Here is a tiny trained network, its code and every weight. The questions are about switching its units off for an input and a class, where a switched-off unit gives its printed mean instead of its output.

import numpy as np


def w(rows, s, z=0):
    codes = np.array(rows[::2]) - 128.0
    scale = np.full(codes.shape[1], s)
    scale[-1] = z or s
    return codes * scale


def norm(h):
    return h / np.sqrt((h * h).mean(-1, keepdims=True) + 1e-5)


def f(y):
    return y / 2 * (1 + np.tanh(0.7978845608 * (y + 0.044715 * y**3)))


def log_softmax(a):
    a = a - a.max(-1, keepdims=True)
    return a - np.log(np.exp(a).sum(-1, keepdims=True))


def net(x, mask):
    res = np.array(x, float).reshape(1, 7) / 4 @ E
    u = 0
    for l in range(4):
        y = f(norm(res) @ A[l][:, :-1].T + A[l][:, -1])
        res = res + np.where(mask[u : u + 7], y, B[l][:, -1]) @ B[l][:, :-1]
        u += 7
    return log_softmax(norm(res)[-1] @ U[:, :-1].T + U[:, -1])


A, B = {}, {}
E = w([
[161,98,193,75,198,129,80],'x0',
[237,100,54,104,114,2,75],'x1',
[165,104,220,113,2,67,178],'x2',
[133,93,109,113,143,156,159],'x3',
[114,123,96,140,105,142,153],'x4',
[74,47,132,117,124,165,84],'x5',
[143,138,130,111,143,122,142],'x6',
],0.0088)
A[0] = w([
[77,188,108,158,146,156,155,239],'L0N1',
[119,153,33,109,145,92,34,80],'L0N2',
[211,79,121,101,158,205,196,195],'L0N3',
[188,130,71,2,34,132,110,40],'L0N4',
[50,167,86,118,229,138,128,251],'L0N5',
[122,166,55,136,138,115,107,75],'L0N6',
[135,117,97,118,165,166,167,120],'L0N7',
],0.008,0.0027)
B[0] = w([
[85,164,209,139,183,107,69,210],'L0N1',
[83,3,66,69,181,177,232,226],'L0N2',
[101,151,152,169,94,121,108,167],'L0N3',
[68,70,145,192,44,89,61,202],'L0N4',
[140,222,156,228,131,142,62,253],'L0N5',
[148,86,46,70,205,199,179,166],'L0N6',
[130,146,105,184,181,88,50,139],'L0N7',
],0.0071,0.0045)
A[1] = w([
[171,14,72,94,123,125,160,32],'L1N1',
[191,77,1,143,199,92,65,149],'L1N2',
[162,238,147,124,110,73,47,205],'L1N3',
[114,141,248,140,58,176,193,125],'L1N4',
[108,96,196,129,98,171,204,252],'L1N5',
[189,87,121,79,69,48,169,42],'L1N6',
[193,130,58,110,155,77,55,191],'L1N7',
],0.0077,0.0018)
B[1] = w([
[144,206,84,146,112,66,119,194],'L1N1',
[97,66,145,63,190,197,254,254],'L1N2',
[112,105,147,129,141,204,148,201],'L1N3',
[176,141,116,24,101,130,170,240],'L1N4',
[106,178,217,76,83,140,107,194],'L1N5',
[124,148,139,148,156,95,66,223],'L1N6',
[132,43,58,130,90,140,167,205],'L1N7',
],0.0098,0.0058)
A[2] = w([
[188,107,104,127,78,22,139,4],'L2N1',
[151,201,100,42,86,217,160,191],'L2N2',
[237,150,140,144,139,102,81,137],'L2N3',
[145,72,159,96,145,100,118,92],'L2N4',
[163,163,177,103,72,109,43,254],'L2N5',
[214,57,125,125,94,60,68,45],'L2N6',
[115,216,114,159,164,255,61,75],'L2N7',
],0.0089,0.0018)
B[2] = w([
[194,169,105,155,153,75,2,219],'L2N1',
[82,64,167,22,53,52,156,221],'L2N2',
[79,122,67,221,112,96,112,155],'L2N3',
[192,235,68,190,139,137,190,158],'L2N4',
[98,70,85,95,118,135,182,254],'L2N5',
[89,147,145,250,51,52,82,212],'L2N6',
[111,225,89,220,93,112,15,231],'L2N7',
],0.0073,0.0058)
A[3] = w([
[94,81,192,85,132,114,180,168],'L3N1',
[51,99,157,132,115,112,118,190],'L3N2',
[56,215,85,127,104,90,64,160],'L3N3',
[106,146,98,115,93,88,1,131],'L3N4',
[75,161,122,188,129,173,55,30],'L3N5',
[80,88,49,64,179,144,210,72],'L3N6',
[176,141,87,181,70,78,59,6],'L3N7',
],0.0093,0.002)
B[3] = w([
[110,196,130,76,82,139,174,204],'L3N1',
[197,119,148,116,133,104,162,168],'L3N2',
[192,49,133,161,202,249,43,227],'L3N3',
[90,192,114,203,228,9,154,233],'L3N4',
[182,229,169,154,134,215,128,199],'L3N5',
[241,47,87,108,156,146,254,254],'L3N6',
[113,36,105,173,87,26,29,226],'L3N7',
],0.0084,0.0066)
U = w([
[109,211,152,180,150,193,37,79],'0',
[163,71,67,98,158,143,206,254],'1',
[85,159,188,7,50,117,167,171],'2',
[129,109,103,175,83,35,44,55],'3',
],0.02,0.00078)

Each question gives the input, the list of numbers given to net, and the class t.
The units are the neurons (one row each of A and B). Each row of codes is followed by its name. A weight is (code - 128) times the scale printed after its matrix; where a second scale follows, it is the last column's (A, B and U).
mask holds one flag per neuron, layer by layer. A switched-off neuron (its flag False) gives its mean, the last column of its row in B, instead of its output. The means were averaged over made-up inputs and are rounded, as every weight is.
A unit's drop is (log p(t) with every unit on - log p(t) with that unit switched off) / (log p(t) with every unit on - log p(t) with every unit switched off).
The circuit of an input: a set's keep is (log p(t) with only the set's units on - log p(t) with every unit switched off) / (log p(t) with every unit on - log p(t) with every unit switched off). Starting from the 12 units with the biggest drops (on a tie, the unit counted first), units are removed one at a time, each time the one whose removal leaves the highest keep (on an exact tie, the one counted first), for as long as the keep stays at least 0.8.
units of the circuit, in order: the units of the circuit, biggest drop first
unit that matters most: the unit with the biggest drop
k most important neurons: the k neurons with the biggest drops, biggest first
top k neurons in layer l: the k neurons of layer l with the biggest drops, biggest first
drop when u is switched off: that unit's drop, to one decimal
input [-3,-8,1,-3,7,5,6], class 2: top 2 neurons in layer 1	[L1N4 L1N5]
input [-8,7,-2,-2,-7,-5,-5], class 1: units of the circuit, in order	[L1N2]
input [6,0,-2,-6,7,7,7], class 0: top 2 neurons in layer 0	[L0N5 L0N6]
input [-8,1,5,2,8,4,5], class 3: 3 most important neurons	[L1N2 L2N1 L1N3]
input [-1,-8,0,8,-8,-1,-2], class 0: 2 most important neurons	[L2N7 L0N5]
input [3,-3,0,1,2,-8,1], class 0: 2 most important neurons	[L2N7 L1N2]
input [-8,-8,0,6,2,3,7], class 0: top 4 neurons in layer 0	[L0N1 L0N7 L0N5 L0N2]
input [7,1,-8,-6,-6,-6,-7], class 1: 2 most important neurons	[L0N2 L1N2]
input [-7,-5,1,-1,2,7,-1], class 2: 2 most important neurons	[L1N4 L2N2]
input [1,-7,1,8,6,-1,3], class 2: 2 most important neurons	[L1N4 L2N2]
input [-8,0,4,1,-4,-8,2], class 2: 2 most important neurons	[L1N3 L2N7]
input [8,1,6,7,0,-7,5], class 3: 2 most important neurons	[L1N2 L1N6]
input [2,0,7,8,4,-7,-5], class 2: 2 most important neurons	[L1N5 L1N4]
input [-3,-1,1,-6,-1,-1,-2], class 2: unit that matters most	L0N5
input [5,0,-1,1,-5,8,-3], class 0: top 2 neurons in layer 1	[L1N4 L1N2]
input [0,7,-3,-4,-4,-5,8], class 1: drop when L1N2 is switched off	1.2
input [-3,6,-2,-5,0,7,-3], class 1: drop when L3N3 is switched off	0.0
input [8,-5,1,-6,4,7,-1], class 2: drop when L1N4 is switched off	0.7
input [3,-5,1,5,0,-1,5], class 2: drop when L1N4 is switched off	1.7
